Below are the code and all the weights of a small trained network. Each question names an input and a target symbol and asks about switching units off, where a switched-off unit gives its printed mean instead of its output.

import numpy as np


def w(rows, s, z=0):
    codes = np.array(rows[::2]) - 128.0
    scale = np.full(codes.shape[1], s)
    scale[-1] = z or s
    return codes * scale


def norm(h):
    return h / np.sqrt((h * h).mean(-1, keepdims=True) + 1e-5)


def f(y):
    return y / 2 * (1 + np.tanh(0.7978845608 * (y + 0.044715 * y**3)))


def softmax(a):
    e = np.exp(a - a.max(-1, keepdims=True))
    return e / e.sum(-1, keepdims=True)


def log_softmax(a):
    a = a - a.max(-1, keepdims=True)
    return a - np.log(np.exp(a).sum(-1, keepdims=True))


def net(x, mask):
    ids = ['αβγδεηθλμπστφψω'.index(c) for c in x.split()]
    T = len(ids)
    res = E[ids] + P[:T]
    u = 0
    for l in range(3):
        r = norm(res)
        for j in range(2):
            rows = slice(2 * j, 2 * j + 2)
            q, k, v = (r @ M[l][rows].T for M in (Q, K, V))
            z = softmax(np.where(np.tri(T) > 0, q @ k.T / 2**0.5, -1e9)) @ v
            o = O[l][rows]
            res = res + np.where(mask[u + j], z, o[:, -1]) @ o[:, :-1]
        u += 2
        y = f(norm(res) @ A[l][:, :-1].T + A[l][:, -1])
        res = res + np.where(mask[u : u + 4], y, B[l][:, -1]) @ B[l][:, :-1]
        u += 4
    return log_softmax(norm(res)[-1] @ U[:, :-1].T + U[:, -1])


Q, K, V, O, A, B = {}, {}, {}, {}, {}, {}
E = w([
[119,127,171,234,136],'α',
[159,137,85,51,26],'β',
[115,60,42,116,67],'γ',
[113,76,33,163,109],'δ',
[73,115,58,217,129],'ε',
[120,124,59,132,137],'η',
[154,99,203,94,137],'θ',
[135,48,130,86,23],'λ',
[74,94,149,109,145],'μ',
[142,171,240,95,99],'π',
[196,152,156,53,50],'σ',
[158,100,99,139,175],'τ',
[74,225,136,131,97],'φ',
[129,158,89,135,177],'ψ',
[121,136,155,4,70],'ω',
],0.018)
P = w([
[135,102,189,90,116],'0',
[127,137,134,184,80],'1',
[150,155,95,116,150],'2',
[9,133,124,41,77],'3',
[143,166,128,157,121],'4',
[147,163,131,129,129],'5',
[62,113,144,67,123],'6',
[129,143,155,178,90],'7',
],0.015)
Q[0] = w([
[155,121,22,170,254],'L0H0',
[182,88,63,61,193],'L0H0',
[209,210,101,120,193],'L0H1',
[74,205,73,29,52],'L0H1',
],0.0068)
K[0] = w([
[219,91,137,125,234],'L0H0',
[104,253,113,6,97],'L0H0',
[178,61,142,86,213],'L0H1',
[11,222,54,97,33],'L0H1',
],0.005)
V[0] = w([
[70,119,146,211,131],'L0H0',
[172,202,218,159,165],'L0H0',
[118,110,151,144,180],'L0H1',
[2,108,110,71,122],'L0H1',
],0.0067)
O[0] = w([
[158,166,110,51,243,126],'L0H0',
[115,98,12,180,174,3],'L0H0',
[179,28,143,231,150,74],'L0H1',
[42,95,224,107,2,210],'L0H1',
],0.0066,0.0057)
A[0] = w([
[3,183,114,120,80,161],'L0N0',
[206,182,165,253,98,75],'L0N1',
[146,114,74,131,57,3],'L0N2',
[168,153,198,215,47,211],'L0N3',
],0.0077,0.0041)
B[0] = w([
[146,89,120,123,93,254],'L0N0',
[3,162,166,148,159,135],'L0N1',
[212,47,90,112,145,142],'L0N2',
[189,136,44,56,225,208],'L0N3',
],0.011,0.008)
Q[1] = w([
[123,142,150,132,185],'L1H0',
[233,98,88,81,117],'L1H0',
[42,127,76,127,196],'L1H1',
[254,142,167,31,117],'L1H1',
],0.0079)
K[1] = w([
[95,139,73,108,205],'L1H0',
[209,146,198,64,117],'L1H0',
[52,254,147,202,175],'L1H1',
[147,53,177,106,85],'L1H1',
],0.0089)
V[1] = w([
[195,163,142,194,77],'L1H0',
[143,106,229,88,226],'L1H0',
[22,185,49,61,3],'L1H1',
[224,56,193,72,56],'L1H1',
],0.0045)
O[1] = w([
[209,128,131,45,101,97],'L1H0',
[105,109,167,39,221,87],'L1H0',
[99,123,172,253,146,255],'L1H1',
[120,150,93,82,194,224],'L1H1',
],0.0055,0.0047)
A[1] = w([
[116,147,207,96,185,48],'L1N0',
[139,106,159,253,77,212],'L1N1',
[124,220,135,232,255,114],'L1N2',
[177,103,74,193,215,3],'L1N3',
],0.0081,0.0049)
B[1] = w([
[85,63,60,194,191,132],'L1N0',
[144,139,61,2,58,252],'L1N1',
[226,21,198,178,34,221],'L1N2',
[125,218,123,163,57,122],'L1N3',
],0.0081,0.0026)
Q[2] = w([
[6,1,183,12,57],'L2H0',
[206,145,89,94,92],'L2H0',
[169,99,170,200,122],'L2H1',
[133,36,88,111,185],'L2H1',
],0.0066)
K[2] = w([
[115,2,166,62,171],'L2H0',
[198,154,134,131,26],'L2H0',
[130,79,170,171,180],'L2H1',
[143,168,169,48,106],'L2H1',
],0.0079)
V[2] = w([
[110,146,37,107,202],'L2H0',
[1,78,111,126,149],'L2H0',
[83,56,114,80,118],'L2H1',
[130,108,132,70,116],'L2H1',
],0.0093)
O[2] = w([
[212,174,119,86,137,75],'L2H0',
[31,128,9,129,164,137],'L2H0',
[136,114,126,169,188,253],'L2H1',
[79,132,159,147,164,234],'L2H1',
],0.012,0.006)
A[2] = w([
[128,253,58,216,112,156],'L2N0',
[84,195,120,5,138,105],'L2N1',
[123,110,65,163,126,248],'L2N2',
[105,150,151,147,108,2],'L2N3',
],0.0063,0.0047)
B[2] = w([
[123,181,185,160,83,132],'L2N0',
[60,108,128,167,109,151],'L2N1',
[186,198,137,124,147,255],'L2N2',
[247,69,108,169,92,94],'L2N3',
],0.011,0.0045)
U = w([
[92,12,213,216,134,100],'α',
[189,141,143,23,82,254],'β',
[210,24,25,58,180,119],'γ',
[162,187,45,147,192,146],'δ',
[107,205,60,239,59,116],'ε',
[134,231,113,56,188,145],'η',
[107,53,170,135,252,155],'θ',
[158,48,159,40,148,77],'λ',
[29,187,26,109,239,170],'μ',
[99,117,233,123,236,126],'π',
[166,186,212,36,152,35],'σ',
[150,64,210,149,76,184],'τ',
[89,214,208,161,105,54],'φ',
[136,30,195,232,100,23],'ψ',
[2,3,223,133,119,18],'ω',
],0.008,0.0039)

Each question gives the input, a string of symbols that net reads in full, and the target symbol t.
The units are the heads (2 rows each of Q, K, V and O) and the neurons (one row each of A and B). Each row of codes is followed by its name. A weight is (code - 128) times the scale printed after its matrix; where a second scale follows, it is the last column's (O, A, B and U).
mask holds one flag per unit, layer by layer, with each layer's heads first. A switched-off unit (its flag False) gives its mean, the last column of its rows in O or B, instead of its output. The means were averaged over made-up inputs and are rounded, as every weight is.
A unit's drop is (log p(t) with every unit on - log p(t) with that unit switched off) / (log p(t) with every unit on - log p(t) with every unit switched off).
The circuit of an input: a set's keep is (log p(t) with only the set's units on - log p(t) with every unit switched off) / (log p(t) with every unit on - log p(t) with every unit switched off). Starting from the 12 units with the biggest drops (on a tie, the unit counted first), units are removed one at a time, each time the one whose removal leaves the highest keep (on an exact tie, the one counted first), for as long as the keep stays at least 0.8.
units of the circuit, in order: the units of the circuit, biggest drop first
unit that matters most: the unit with the biggest drop
k most important neurons: the k neurons with the biggest drops, biggest first
top k neurons in layer l: the k neurons of layer l with the biggest drops, biggest first
which heads matter: for each layer, one digit per head in row order, 1 if its drop is at least 0.15 and else 0, layers parted by /
drop of u: that unit's drop, to one decimal
input ε ω ε γ δ ω ω δ, target δ: units of the circuit, in order	L0N3; L2N2
input ε π θ γ ε γ π, target μ: which heads matter	10 / 00 / 10
input λ ε γ β λ γ γ π, target π: unit that matters most	L0N3
input β θ γ φ ω γ λ μ, target μ: units of the circuit, in order	L2H0; L0N3; L1N2
input ε β β λ λ δ γ, target μ: units of the circuit, in order	L2H0; L1N2
input α γ α ε β μ, target μ: units of the circuit, in order	L2H0; L1N0
input β π φ λ δ γ δ γ, target γ: units of the circuit, in order	L0N3; L0N2
input ε β δ π δ ε ω, target μ: which heads matter	11 / 00 / 10
input ε λ ε, target ε: which heads matter	00 / 00 / 00
input γ β λ β η λ ψ, target ω: 2 most important neurons	L0N3; L0N0
input ε τ ε ε ω β π, target μ: which heads matter	11 / 00 / 10
input γ γ ε, target ε: 2 most important neurons	L2N0; L0N2
input π θ ω, target ω: top 3 neurons in layer 0	L0N3; L0N1; L0N0
input ε γ ε γ, target μ: units of the circuit, in order	L2H0
input γ φ γ σ η γ ε δ, target δ: top 2 neurons in layer 0	L0N3; L0N2
input β μ θ γ η γ ε θ, target θ: top 2 neurons in layer 1	L1N0; L1N2
input γ γ λ λ ε λ β, target ω: drop of L1N1	0.2
input γ σ σ η, target ω: drop of L0H0	0.1
input θ γ ε γ β β μ γ, target γ: drop of L0N3	0.1
input β δ β λ γ η, target β: unit that matters most	L2H0
